Here is a tiny trained network, its code and every weight. The questions are about switching its units off for an input and a class, where a switched-off unit gives its printed mean instead of its output.

import numpy as np


def w(rows, s, z=0):
    codes = np.array(rows[::2]) - 128.0
    scale = np.full(codes.shape[1], s)
    scale[-1] = z or s
    return codes * scale


def f(y):
    return np.maximum(y, 0)


def log_softmax(a):
    a = a - a.max(-1, keepdims=True)
    return a - np.log(np.exp(a).sum(-1, keepdims=True))


def net(x, mask):
    res = np.array(x, float).reshape(1, 3) / 4 @ E
    y = f(res @ A[0][:, :-1].T + A[0][:, -1])
    res = res + np.where(mask, y, B[0][:, -1]) @ B[0][:, :-1]
    return log_softmax(res[-1] @ U[:, :-1].T + U[:, -1])


A, B = {}, {}
E = w([
[220,53,67,114,146,97,7],'x0',
[185,199,40,2,64,51,244],'x1',
[196,214,204,199,196,8,112],'x2',
],0.0086)
A[0] = w([
[185,188,162,182,190,75,96,169],'n1',
[8,66,207,233,191,226,66,181],'n2',
[64,175,87,68,48,113,191,135],'n3',
[158,226,172,186,158,37,166,215],'n4',
[173,104,174,216,209,74,31,58],'n5',
[201,159,92,76,119,85,144,133],'n6',
[166,166,103,97,108,102,120,2],'n7',
[200,226,197,190,187,20,171,15],'n8',
[255,30,32,80,120,106,47,57],'n9',
[181,64,145,168,188,123,40,90],'n10',
],0.0079,0.006)
B[0] = w([
[147,52,162,87,171,76,139,214],'n1',
[134,213,87,167,41,184,59,251],'n2',
[110,87,146,73,193,99,181,216],'n3',
[137,118,108,167,96,87,49,238],'n4',
[137,41,162,61,190,76,172,215],'n5',
[131,188,54,98,98,156,96,189],'n6',
[255,21,146,186,187,24,74,142],'n7',
[98,212,20,158,10,185,97,214],'n8',
[130,206,88,195,34,161,64,200],'n9',
[117,50,183,80,178,86,149,194],'n10',
],0.0091,0.014)
U = w([
[108,230,90,101,85,194,146,255],'0',
[147,147,118,182,109,146,68,70],'1',
[143,2,215,4,251,51,241,79],'2',
],0.0095,0.00093)

Each question gives the input, the list of numbers given to net, and the class t.
The units are the neurons (one row each of A and B). Each row of codes is followed by its name. A weight is (code - 128) times the scale printed after its matrix; where a second scale follows, it is the last column's (A, B and U).
mask holds one flag per neuron, in row order. A switched-off neuron (its flag False) gives its mean, the last column of its row in B, instead of its output. The means were averaged over made-up inputs and are rounded, as every weight is.
A unit's drop is (log p(t) with every unit on - log p(t) with that unit switched off) / (log p(t) with every unit on - log p(t) with every unit switched off).
The circuit of an input: a set's keep is (log p(t) with only the set's units on - log p(t) with every unit switched off) / (log p(t) with every unit on - log p(t) with every unit switched off). Starting from all 10 units, units are removed one at a time, each time the one whose removal leaves the highest keep (on an exact tie, the one counted first), for as long as the keep stays at least 0.8.
units of the circuit, in order: the units of the circuit, biggest drop first
k most important neurons: the k neurons with the biggest drops, biggest first
drop when u is switched off: that unit's drop, to one decimal
input [8,-3,7], class 2: units of the circuit, in order	(n5)
input [0,-5,-7], class 0: units of the circuit, in order	(n4; n2)
input [0,-7,-8], class 0: 3 most important neurons	(n2; n4; n1)
input [1,-8,7], class 2: 3 most important neurons	(n5; n10; n1)
input [1,-7,2], class 2: 3 most important neurons	(n5; n10; n8)
input [0,-6,-3], class 0: 4 most important neurons	(n2; n4; n1; n7)
input [-1,8,-1], class 2: 3 most important neurons	(n2; n3; n8)
input [0,3,-7], class 2: 3 most important neurons	(n2; n8; n3)
input [6,-5,3], class 2: 2 most important neurons	(n5; n10)
input [-2,-8,-1], class 0: 2 most important neurons	(n2; n4)
input [-6,-8,-2], class 0: drop when n1 is switched off	0.1
input [-7,-8,0], class 0: drop when n4 is switched off	0.3
input [0,-4,-3], class 0: drop when n6 is switched off	-0.2
input [6,-2,6], class 2: drop when n5 is switched off	0.6
input [-4,8,-8], class 2: most important neuron	(n3)
